After every row comes one of two labels: whether the row has a hidden trait. Each part has its own trait and labels.
-27 -3 8 -34 -13 -3 -5 4 -7 -17 -1 -14 9 -19 18 -46 14 2 8 3 -37 13 18
 -40 4 -3 -3 7 -30 -18 15 5 -2 9 -2 -19 -36 9 -1 14 -13 -9 -4 -1 -36 22
 -6 14 -28 -29 13 9 15 25 8 7 -25 -9 0 1 -5 -4 4 5 19 24 -4 21 -2 -17
 -11 -7 6 35 8 7 -31 29 -10 -5 -8 -7 13 -7 18 -16 -2 -16 12 -37 2 -3 5
 -14 -2 -10 0 -6 -10 -21 2 -2 -50 9 -4 -27 4 2 -13 -1 -1 27 29 -23 2 -2
 -1 -13 0
Kor
-21 -5 6 -44 -7 -4 -4 -2 -4 -21 -1 -13 11 -15 14 -46 15 2 0 5 -40 10 19
 -33 3 1 -2 7 -27 -20 5 5 1 2 4 -15 -35 8 -8 8 -19 -7 -1 3 -31 18 -8 13
 -19 -20 13 7 14 24 8 9 -19 -11 0 -2 -6 -3 6 5 11 18 -3 19 1 -8 -8 -6 10
 37 10 7 -30 38 -8 -5 -6 -4 18 -6 15 -10 -3 -15 8 -31 3 -9 -2 -13 -2 -8
 -2 -11 -8 -38 6 0 -46 6 -4 -23 2 1 -12 2 -3 26 27 -14 2 -2 -1 -14 5
Kor
-33 -4 14 -39 -16 -4 -6 4 -8 -20 -2 -16 9 -22 22 -49 16 3 7 5 -41 13 26
 -54 5 -2 -4 7 -33 -22 15 6 -4 7 -2 -20 -54 14 1 15 -15 -10 -5 0 -48 33
 -8 15 -33 -39 17 9 17 34 8 8 -37 -14 0 1 -5 -6 4 6 19 30 -5 27 -2 -21
 -13 -8 10 41 7 8 -33 37 -14 -5 -10 -8 16 -8 17 -16 -3 -20 14 -47 1 -3 6
 -20 -2 -8 -1 -10 -13 -24 -1 -2 -61 11 -4 -36 5 2 -16 2 -1 38 34 -30 1
 -3 -1 -21 -1
Kor
-28 -7 11 -63 -16 -8 -5 -2 -7 -30 -2 -20 16 -21 17 -59 22 2 0 8 -50 13
 26 -41 4 2 -3 10 -43 -27 9 7 1 1 6 -19 -53 12 -11 9 -32 -10 -1 5 -42 24
 -13 18 -27 -23 21 10 22 31 9 14 -27 -18 0 -3 -11 -5 8 8 13 26 -5 28 2
 -9 -11 -8 17 59 18 11 -50 50 -12 -9 -7 -5 27 -10 20 -13 -4 -23 11 -39 4
 -13 -3 -20 -3 -10 -3 -16 -12 -57 7 0 -65 9 -5 -40 3 1 -15 4 -5 36 35
 -21 5 -4 -1 -20 8
Kor
0 1 0 -4 1 0 1 -1 1 -2 0 -2 1 2 -3 6 0 0 -1 1 2 -1 -2 6 -1 0 0 0 2 2 -3
 0 0 -2 1 3 4 0 -2 -2 -3 2 1 1 9 -2 0 0 3 7 -1 -1 -2 -4 -2 2 6 1 0 0 0 0
 1 1 -2 -3 0 1 0 3 3 1 2 -3 2 0 2 1 1 0 1 1 1 0 -1 4 0 1 -2 7 0 -2 -1 4
 0 2 0 -2 1 -4 1 0 0 -1 0 3 -1 0 1 1 -1 -3 -3 3 1 0 0 2 1
ruv
-34 -8 15 -77 -19 -9 -5 -1 -9 -36 -3 -25 17 -23 20 -76 28 3 0 10 -59 17
 32 -42 4 2 -4 12 -49 -32 2 8 -1 -2 4 -21 -66 15 -11 11 -37 -12 -1 5 -50
 32 -16 22 -34 -26 25 12 27 37 12 16 -37 -23 0 -3 -13 -6 10 10 15 33 -5
 36 1 -9 -13 -9 21 65 23 15 -51 61 -17 -10 -8 -6 29 -12 24 -14 -5 -29 13
 -45 5 -14 -1 -28 -4 -11 -4 -19 -15 -63 8 -1 -81 12 -7 -42 3 0 -18 6 -6
 44 43 -25 5 -5 -2 -27 8
Kor
-17 -1 5 -16 -8 -1 -3 3 -3 -8 -1 -5 3 -10 7 -19 6 1 3 1 -22 5 9 -19 2 -1
 -2 2 -11 -10 7 3 -2 3 -2 -7 -14 5 2 7 -6 -4 -1 -1 -20 13 -3 6 -12 -15 6
 2 6 16 4 3 -17 -6 0 1 -2 -2 1 2 12 12 -3 10 -1 -8 -7 -2 3 17 2 4 -14 12
 -5 -2 -3 -3 7 -3 7 -8 -1 -9 5 -17 1 1 3 -9 -1 -5 0 -2 -7 -8 0 -1 -27 5
 -2 -14 2 1 -6 0 0 16 17 -14 0 -1 0 -9 -2
Kor
-18 -2 6 -22 -10 -1 -3 3 -4 -11 -1 -8 5 -12 11 -34 8 1 3 3 -22 7 14 -25
 3 -1 -2 4 -16 -10 7 3 -2 3 -2 -11 -26 7 0 8 -7 -6 -1 0 -31 18 -7 8 -10
 -18 8 4 9 17 6 5 -23 -7 0 1 -4 -2 2 2 11 42 -2 14 -1 -11 -7 -4 4 27 6 4
 -15 15 -8 -3 -4 -4 10 -4 9 -8 -1 -9 7 -24 1 -1 3 -11 -1 -7 0 -5 -8 -19
 1 -1 -34 6 -3 -18 2 1 -8 0 -1 21 17 -15 1 -1 -1 -12 -1
Kor
-18 -3 7 -35 -10 -2 -2 0 -4 -17 -1 -12 6 -10 12 -31 12 1 0 5 -31 7 12
 -26 3 2 -2 5 -20 -14 2 4 -1 -1 0 -12 -27 8 -2 6 -13 -7 0 2 -30 18 -5 10
 -16 -17 11 5 12 15 7 7 -26 -10 0 0 -6 -3 3 4 11 17 -3 14 0 -6 -7 -4 7
 32 7 7 -22 23 -9 -4 -4 -3 12 -5 10 -6 -2 -14 6 -20 1 -6 -1 -14 -2 -4 -1
 -7 -7 -22 1 -1 -30 6 -3 -19 2 0 -8 3 -2 24 20 -15 2 -3 -1 -13 2
Kor
-5 1 8 -5 -4 1 -1 5 -4 -2 -1 -2 0 -3 13 0 0 0 2 0 -11 3 3 -15 1 0 -2 -2
 3 -1 3 2 -5 -1 -6 -2 -8 7 8 5 7 -1 -1 -1 -11 9 1 -1 -7 -18 5 0 2 7 -1
 -1 -20 -1 0 2 0 -2 -2 0 8 9 -1 5 -3 -6 -2 -2 -1 16 -4 2 -1 0 -5 1 -2 -1
 0 0 -2 -4 0 -1 3 -6 -2 5 7 -4 0 4 1 4 -4 14 -8 -2 -25 5 -1 -1 2 0 -2 2
 1 7 3 -9 -2 -2 1 -5 -5
Kor
-21 -3 9 -32 -12 -3 -3 4 -6 -18 -1 -10 12 -15 15 -35 12 2 5 3 -33 11 19
 -34 3 -2 -3 5 -24 -16 9 5 -3 4 -3 -14 -36 10 1 11 -10 -8 -3 -1 -31 18
 -7 10 -23 -25 9 7 14 23 5 7 -25 -11 0 1 -5 -4 3 4 16 23 -3 21 -2 -13 -8
 -6 7 34 8 7 -24 25 -9 -3 -6 -4 13 -6 11 -13 -2 -15 9 -30 1 -1 5 -14 -2
 -5 0 -8 -7 -21 0 -2 -45 8 -4 -23 3 2 -11 1 -1 25 21 -19 1 -2 0 -15 -1
Kor
3 1 5 -5 1 -2 1 2 -1 -7 -1 -3 2 6 1 2 -1 -1 -1 2 -2 -1 2 1 0 2 -1 -3 -2
 0 -7 0 -3 -7 -1 7 -1 4 3 -1 -3 2 1 2 6 0 0 -4 -2 -6 0 -2 -2 0 -2 -1 -6
 -3 0 -1 0 0 -1 0 -1 3 1 0 -1 4 3 1 4 -1 0 2 4 3 -2 0 0 1 7 0 -7 1 -1 0
 -2 9 -2 -1 2 -1 0 10 -1 0 0 1 -5 -1 1 2 1 2 -1 -1 2 3 0 -3 -4 2 0 -2 0
 -2 0
ruv
-19 -4 6 -32 -10 -3 -3 -1 -4 -18 -1 -12 8 -14 11 -36 13 1 0 5 -21 7 16
 -29 3 1 -2 6 -23 -19 3 4 0 1 2 -13 -33 8 -5 7 -17 -6 0 3 -28 17 -7 10
 -17 -16 12 7 14 20 6 8 -22 -11 0 -1 -5 -4 5 4 10 15 -3 18 1 -6 -8 -5 9
 30 9 7 -23 30 -7 -5 -4 -3 16 -6 12 -8 -2 -12 8 -26 2 -7 -3 -11 -2 -6 -2
 -9 -8 -25 3 0 -44 7 -3 -22 2 0 -10 3 -3 21 24 -14 2 -2 -1 -13 4
Kor
-23 -5 12 -50 -13 -7 -4 -1 -8 -35 -2 -21 12 -16 14 -51 19 2 -1 8 -44 10
 24 -38 3 2 -3 8 -36 -21 3 6 0 -1 4 -15 -46 12 -8 9 -26 -7 0 5 -34 19
 -11 15 -28 -21 17 8 17 26 7 11 -28 -16 0 -3 -7 -5 6 7 11 24 -4 24 1 -6
 -9 -6 13 49 16 10 -34 42 -12 -7 -6 -4 21 -8 14 -11 -4 -20 10 -35 3 -12
 -2 -14 -3 -4 -3 -14 -11 -45 4 -1 -57 9 -5 -27 2 0 -11 5 -4 30 32 -14 4
 -4 -1 -19 7
Kor
-8 -1 4 -17 -5 -2 -1 0 -3 -7 -1 -7 4 -3 5 -11 8 0 -1 2 -12 3 7 -13 1 1
 -2 1 -11 -7 0 2 -1 -2 0 -5 -14 6 -1 2 -8 -1 0 1 -13 7 -4 4 -5 -7 4 2 5
 8 2 3 -13 -6 0 0 -3 -1 1 2 3 10 -1 7 0 -1 -3 -2 6 17 6 4 -3 14 -7 -2 -2
 -1 7 -2 4 -2 -1 -8 1 -6 0 -4 0 -6 -1 -1 -1 -4 -4 -14 0 -1 -13 2 -2 -10
 0 0 -2 2 -1 11 8 -6 1 -1 0 -6 1
Kor
-14 -2 7 -27 -8 -3 -2 1 -4 -14 -1 -10 5 -7 9 -19 12 1 0 4 -21 5 12 -19 3
 1 -2 3 -19 -10 1 3 -1 -1 0 -7 -22 7 -2 5 -13 -3 0 2 -23 13 -5 7 -12 -10
 8 3 8 13 4 5 -17 -9 0 0 -4 -3 2 3 6 15 -2 13 0 -2 -5 -3 7 27 7 6 -19 20
 -7 -3 -4 -2 7 -5 7 -5 -2 -10 5 -18 1 -3 0 -10 -1 -3 -1 -7 -6 -19 1 -1
 -28 5 -3 -15 1 0 -6 3 -1 16 15 -12 2 -1 0 -12 1
Kor
-21 -1 12 -28 -9 -2 -3 4 -7 -17 -2 -11 6 -11 14 -29 13 1 4 4 -31 9 17
 -33 3 -1 -3 2 -24 -14 5 5 -5 -1 -5 -12 -33 11 3 11 -11 -5 -2 0 -26 21
 -6 9 -18 -26 11 3 12 20 5 5 -26 -11 0 1 -4 -4 1 4 20 23 -2 16 -3 -11 -7
 -5 7 30 6 7 -21 23 -11 -3 -6 -4 11 -6 7 -10 -2 -16 8 -27 0 0 7 -13 -2
 -1 0 -7 -9 -12 -3 -3 -47 9 -3 -22 2 1 -8 2 -1 24 21 -20 1 -3 0 -14 -3
Kor
-40 -5 15 -46 -19 -3 -8 3 -8 -23 -2 -16 11 -30 27 -59 17 4 8 5 -56 18 31
 -55 6 -3 -5 8 -40 -26 20 7 -3 12 -2 -26 -61 16 -2 19 -16 -13 -5 0 -63
 34 -9 19 -40 -40 19 11 22 38 11 11 -40 -15 0 1 -7 -6 5 6 28 34 -7 32 -2
 -25 -17 -10 10 57 10 11 -44 41 -13 -6 -11 -9 19 -9 24 -23 -3 -26 12 -50
 3 -4 4 -26 -3 -15 -1 -10 -16 -30 2 -2 -74 13 -5 -35 6 3 -20 0 -1 45 41
 -36 2 -3 -1 -24 0
Kor
